Each row is followed by its class number.
[-12  34  26  -8 -23  -7  20  15   5 -47   9  13  53 -35  31  -5 -26  -9
  23 -17 -11  14  14   8   3  -2 -28  43  20   2  19 -14  -1  -5  18 -13
 -16  -4]
0
[ -9  21  10  12 -14  18  13   6  25  -3  -3  -2  23  -3  46 -44 -25 -16
 -11  10  16 -19  -3   2  24  -8 -26  18 -46  17  21 -29   8  -3  10  -7
  -2  18]
5
[ 13   7  30 -20 -44  -4  -3 -10  31  23 -27 -45 -38  -9 -18  10 -20  69
  17 -10  -6  20 -21  29  15   0  -5 -13 -11  15   6  -2  30 -44  10 -10
  22 -16]
6
[   5    5  -16    7 -114    2   36  -30   14   25   -6   13   24  -15
   64   -2   51  -13  -16   37  -39    4   54  -18  -17  -20   15  -44
   13   50  -18   55  -29  -40   17  -34  -30   15]
6
[ -9  12  17   8   2  17  12   2  31   1   1   5  26  -8  37 -40 -28 -17
 -10   7  16 -10  -8   6  26  -5 -31  25 -26  24  22 -33   2   1  11 -13
  -2  29]
5
[ -7  33  12  12 -28 -11  19   8  -4 -16 -19  10  46 -23  32  -9 -28 -11
  15 -19   6  14   2   5  -2  18  -6  40   9  -5   9 -17  21 -19  16   6
 -11  -8]
1
[-23   4  11   9  -4  12  10  -7  39  -3  -7   0  30  -1  54 -37 -31 -15
   2   7   5 -13 -14  13  24   2 -18  17 -36  30  33 -45   2  -8  20  -9
  -9  29]
5
[ 12  -1 -13 -22 -52  13   1 -25  10  30 -33  -7 -17 -30  14 -37  -9  29
   9   8  -8  21 -13   8  47 -11 -26  -5 -16  20 -19 -40   3 -41 -14 -20
 -15  25]
1
[-31 -37 -38  20 -90 -31  30 -18 -25  23  11 -28 110 -12  62 -27  27 -38
  -2  -2 -32  -2  48 -61 -50 -33  -6  -3   3  49  28   1 -18  -3 -10 -41
 -19  25]
0
[-15  47 -35  49 -66  13   1  25 -41 -25  46  23  36 -33  14  36  28 -39
 -20  36   0 -47  67   5 -26   1  18 -47  14   1 -11  66 -42  24  48  14
 -15 -39]
7
[ 19 -12 -13 -31 -75   9   1 -13 -13   5 -19   1  11  -5 -42 -41   9  12
   7   3 -14  31  -4  12 -16 -12   1  -3 -14  48 -22 -34  26 -18 -20  -4
   2  19]
3
[-15  13  10  23 -64  -6  46  51  20  45 -15  -3  30 -55 110 -19 -39 -53
  -2 -38  -4  -2 -28 -38 -63 -59 -45  49  22  -6  32   4   4  42  12 -35
  -1   9]
5
[-41 -15  33  19 -11  29  16  17  20  40 -25 -11 -28  32 -23 -12  29  32
 -38 -66  14 -35   4 -21  12  -8  17  93 -22  -9  13 -66  28 -40 -18  11
  30  -2]
7
[ 46 -48   3 -38  72  11 -19 -37 -10 -17  21  21 -40 -15 -12  25 -64  31
  42   1 -22  26 -41  -6   7  -8 -22   1  13  -3 -15  20 -27 -11 -32 -45
   9 -12]
4
[-23  25  45  14 -11  28   9  24  28  16 -47  28 -55  29  -2  -6  21  13
 -46 -35  11 -58  19  22  20  -3   0  50  11 -10 -33 -20  41 -36 -21  -5
  19  23]
3
[ -5  13  15  10 -13  17  15   6  35   6 -10   3  39  -4  59 -50 -25 -18
   0   9  19 -23   0   0  23  -5 -33  31 -29   7  24 -30  -5  -2  22  -9
  -6  33]
5
[ -6  17  16   4 -18  -5  21   8  21 -24  -9  17  59 -32  45 -13 -40  -7
  14  -3  16  12  13  11   6  13 -22  47   4  -7  17  -6   0 -18  17 -13
 -24   5]
5
[-11  26  26  16 -19  13  16  10  35 -20  -3   9  21  -7  37 -21   3 -12
   4   3   2 -10  -4   0  10  -9 -20  27  -9  23  32 -25  -6  -7  40   8
  -4  24]
7
[  2  24  21  -1  -6  -4   9  -9   3 -28   2   9  46 -11  36 -22 -27  -9
  15  -9 -22   5   6  -7 -18   8  -7  35   4   3   9 -16  15 -23  -5  12
 -16  -5]
4
[-10  24  12   6  -1  22   8   6  41  -9 -11   7  26  -7  47 -47 -13 -13
  -2  16  15 -11 -12  16  32   0 -24  15 -25  19  25 -32  -1   3  24   0
 -12  34]
5
[ -5  27  26   2 -12   1  14  -9   2 -17   4  16  44 -11  34 -17 -24 -18
  26  -8 -18   6  13 -10 -19  13 -13  45  12   4   7 -14   8 -36 -16   0
 -25  -6]
4
[  4  34  -5  24 -32  -4  50  38  -2 -32 -21  34  28  -4  77  11  22 -37
  56  29  18 -11  51 -64 -22 -39 -31  19 -61 -13  32  66 -20 -10  -9 -49
 -45   4]
0
[-11  27  23   5 -11  -4  15  -7  -2 -28   7  13  54 -16  42 -18 -33 -22
  23 -12 -19   9   9  -9 -15  11 -10  45  10   9   1 -19  14 -31 -24   0
 -25 -11]
4
[-12  14  16   5 -28  -4  20  11   6 -17   8   7  63 -30  36 -23 -41 -18
   7  -9  16  11  15   0   3   9 -21  49   1   1   7 -10   7 -20   0  -7
 -21  -6]
5
[  5 -17 -20  -8 -80   5   0 -15  -5  11 -10 -27 -20 -20 -14 -27  27  39
  27   4  -3  32   7  -4  40   2   1 -12 -24  30 -16 -18   5 -52  -7 -12
 -11   3]
7
[-45 -14  41  -7 -15   5   2  17  11  46   2  24 -23   8 -13 -21  -3   5
 -25 -83  -8 -50 -12 -19  17 -15 -13 106 -11  -5 -13 -62  33 -32 -43 -19
  34  -6]
2
[  2   1   5  15 -53   4  11  -2  19  37 -25   1  -5 -13   8 -48  11  37
  20  -9 -12 -14  -1  28  15 -13 -23  11  -2   9 -13  -9   5 -35   6 -30
   0  25]
2
[ 38 -51   7 -40  23  10 -12 -24  -5   6   4   6 -24 -21  -7  34 -67  28
  23   9   3  22 -28   4   5 -23 -19  -5  -1   3 -13   7 -32  -3 -12 -45
  31 -23]
6
[-22 -32  44 -31  -2   9  -5   8  11   6 -18  13 -27  33 -30  -6 -25   7
 -21 -77  -6 -18 -20 -28   0  -4   6  87  -2 -11  -6 -47  36 -41 -40   0
  51   0]
3
[ 10   9 -19  23 -66 -10   6  39 -19   9  -1  26   8 -39  33   0  17 -21
  12  22  20  -8  34 -33 -42 -53 -11  -5   8  11   2  61  -3   6  17  -5
 -15   5]
7
[-15  32  27  14 -21  -9  18  19   0 -37   0  11  47 -27  12  12 -13 -10
   9  -3  18   9  24  -3   1  12 -12  47   6 -10   9 -17  -3 -20  13  12
 -16 -18]
7
[-15  29  38  -3 -50  -6  19  15  11  -7 -10   9  47 -20  30   5 -38 -12
  21 -11   9   7  17  -2 -16  -1 -12  45  -5   5  17 -10   8 -32   6  -1
   3 -24]
6
[ 37 -56  -8 -34  59   9 -18 -32  -1 -18  24  34 -26 -19 -35  19 -62  30
  28   2 -15  20 -39  13  23 -13 -28  15 -11  -5  -8  -5 -44   0 -22 -52
  15 -14]
2
[-10   7 -65 -13 -96  22 -15  13  -7   7  22  40  30 -42  54 -35   4 -53
 -46  23 -28 -31  67 -13  15 -45  -1 -30   8   0  -7 -28 -71  33  27  14
 -14  15]
0
[ -5  22  -2   0 -46 -14   7  26 -14 -29  40  34  27 -25  64   1 -19 -53
  16  17 -21 -13  55 -39 -27 -42 -12   9   4   7  25  59 -22  -2  12  -1
 -27 -27]
0
[ 10  30   2  35   5  12  49  48 -16   7   0  31  29 -22  88 -16 -35 -78
   8 -17   3   4 -14 -82 -38 -47 -14  61 -10 -22  40  45 -33  48  -3 -25
  13 -30]
1
[-13  24  22  15 -33  -7  22  13  -9 -40  13   6  60 -24  18   6 -18 -16
  24 -10  13   6  20 -13  -5  15 -12  47   3  -6   9  -7  -6 -23  12   4
 -11 -24]
7
[-18  27  23  -9  -8   0  15   9   4 -49   9   4  43 -26  25  -7 -24  -8
  11 -19 -10  16   9   3  22   3 -25  36  14  -1  11 -28  -6 -10  -1 -15
 -10  -7]
0
[ -9   0  -1  -9 -70  19  13  -6  11  46 -19 -35 -16 -29  11 -51   4  30
  23   3   0  25 -17  12  32  -8 -26  -1 -35  37  -6 -33  20 -34 -18 -32
 -17  16]
5
[ 38 -43  -1 -33  68  18 -21 -34 -13 -14  15  17 -30 -30   1  21 -67  22
  37   2 -21  28 -39   2  11  -5 -28   5  23 -10 -15   2 -35   1 -29 -43
   7 -12]
4
[ -3  43  19  -1 -16 -10  17   2  12 -29 -11  17  30 -29  27   1 -30   0
  11  -9  -4  12  -4  10  22  18  -6  33  -3   3   9 -10  13 -22  15   4
 -18 -14]
1
[ 34 -61 -13 -34  55  20 -17 -25  -4 -13   2  27 -25 -32  -6  22 -65  30
  23  11  21  28 -24  17  33  -2 -35   8  11 -16 -17   9 -38  -6 -12 -58
   3   8]
5
[ -9  -2   4 -11 -68   5  -9 -18  17  35 -10 -24 -20 -15 -12 -44   5  36
  17 -25 -27   3 -20  33  20   4 -27  11 -14  18  -5 -59  26 -40   1 -11
   1  11]
2
[-19  24  33  -2 -45   1  24  10  -1 -13  -8  15  48 -25  39   5 -42 -22
  15 -11   6  10  15  -4 -13  -4 -10  46  -9  10   5 -19   5 -28  -8 -11
   1 -27]
6
[ 29 -43 -11 -30  65  11  -9 -28  -9 -10  -5  25 -30 -34 -10  39 -62  26
  32   2   3  37 -47  11  36   3 -26   2  12  -8 -15  -2 -38   3 -13 -50
   5  -3]
1
[ 36 -61  -2 -52  46   5 -23 -31 -16 -33   1  24 -16 -19 -30  33 -64  13
  37  13  -6  34 -34   8  16   4 -24  -3  19  -3 -28   3 -40   0 -33 -46
  11  -6]
3
[-21  30  35  28  -2  10  28  11  33 -25  -2   6  32  -4  49 -13  -9 -22
   9  -3   5 -16 -12  -2  16   0 -18  36 -14  19  32 -33 -14   0  33  -3
   0  13]
7
[ 21 -48  -6 -34  44   9  -9 -19 -16 -31  24  17 -20 -32  -9  31 -56  21
  26  -3  -5  25 -16   9  37 -16 -41  -4  20  -2 -20  -1 -42   4 -17 -64
  10   1]
0
[-47 -26  39  22  10  30  29  17  21  38 -20   9  -5  35  -1  -6   7  15
 -31 -74  30 -37   9 -12   5  15   4 103 -19 -21   6 -47  31 -37 -13 -17
  23  15]
5
[-12  19  19   1 -25 -12  14  14   8 -50  20  10  51 -21  33  -5 -43 -14
  24 -26  -5   7  21   5  13   3 -24  38  30   0  10  -2  -1 -20  12 -14
  -8  -5]
0
[ -6  42  38   6   1  11   5  -3  26  -1  -1   3  27  -3  52 -45 -19 -22
  13  -5 -19 -23 -16  -2 -11  -7 -29  34  -4  24  26 -37  23  -7   6   9
  -6  21]
4
[-49   1  64   5  28  18  18  18  17  20 -40   6  -5  39 -24   2   5   7
 -22 -74  15 -49 -13 -14  15  18   1 110   2 -12  -4 -53  35 -26 -51 -21
  38   2]
3
[-41 -12  40 -12 -59  18   7  15  23  82 -30  -4 -51  12  15  -9   0   6
 -24 -63   3 -34   5  -9   7 -15   7  74 -16  10   0 -71  38 -38 -20  -4
  37 -12]
6
[ -5  -3   1   0 -44  16   5  12   5  13  -1 -36 -17  -1 -14 -33   0  25
  24 -36 -10  21 -22  16  -3 -20 -18   2   7  28  13 -30  27  -9   7 -18
  19  16]
0
[-21   2 -14  14 -52   8  34  -1 -26   7   3   0  22 -31  81  13  11 -60
  33 -18 -25  12   5 -85 -31  -8 -43   9 -21  -5 -10   6 -18 -11 -54 -55
 -28   3]
4
[-10  22  23  -9 -14  15   7  -3  45  -6   4   4   5 -11  30 -37 -25   1
   2  -6  -2  -6 -26  14  39   1 -24  23 -26  34  30 -25  14 -15  23 -15
   3  25]
5
[ 38 -49   7 -39  24   8 -15 -20  -6   6   3   5 -30 -24  -6  34 -70  26
  22   8   5  27 -29   6   3 -24 -22  -5   1   1 -11   2 -26   0 -12 -39
  30 -24]
6
[ -5  31  27   4  -6  -6  11   5   8 -23  13  15  41 -11  28 -13 -33 -20
  33 -20 -15   8   2  -8 -20  13  -7  50  22   8  13  -4  18 -25 -10   8
 -17 -12]
4
[-19  28  33  15 -14  -9  26  11   2 -50  11   8  62 -26  13  13 -16  -8
  25 -15   9  16   9  -4   6  25  -9  59   9   3  16 -10  -4 -21  16   0
 -14 -21]
7
[  3   1  15  -1 -57  20   7 -11  20  33 -27 -46 -23  -7   8 -19 -17  30
  15   2  15  23   1  12  49   4 -28  -6 -12  10 -22 -31   6 -56 -32 -26
   5  -3]
6
[ -5  30  26  -3  -8  -2  17 -14  -4 -42  16  19  43 -20  31  -7 -34 -15
  26 -14 -27  16   8  -4  -5  23  -9  38   7   9  -3 -12  10 -36 -14  -4
 -21 -16]
4
[ 42 -53   2 -49  46   0 -25 -25 -10 -34  -2  24 -17 -13 -37  36 -71  14
  29  16   1  28 -31  15   6   0 -23  -7  23  -9 -28   2 -33   1 -27 -34
  15  -3]
3
[ -7   4  17   2  -1   8   8   4  34  -4   3  -5  15  -2  49 -38 -34 -12
   3 -11   9 -14 -18  -2  28   2 -19  33 -34  15  33 -24   9  -2  19 -10
   7  12]
5
[-17  33  20   2 -12 -14  18   2   1 -21   2  14  55 -29  22   3 -41 -15
  20 -16  -1  11  -5  -6  17  22  -9  45   8   6   9 -11   2 -23  -4  -5
 -14 -17]
1
[-10 -11 -15  -2 -41  10   7 -17  17  38 -46 -11 -30 -22  13 -12  -1  26
  11  -5  -7  34 -23  14  20  -6 -17 -12 -17  26   1 -50  14 -33  -2 -20
 -13  37]
1
[-18  14  15   3 -36   1  23   6   2 -14   6  11  59 -35  35 -17 -34 -12
  24 -12   7  14  11   8   2  18 -19  52  -8   9  15 -14   5 -20  10 -15
 -21  -9]
5
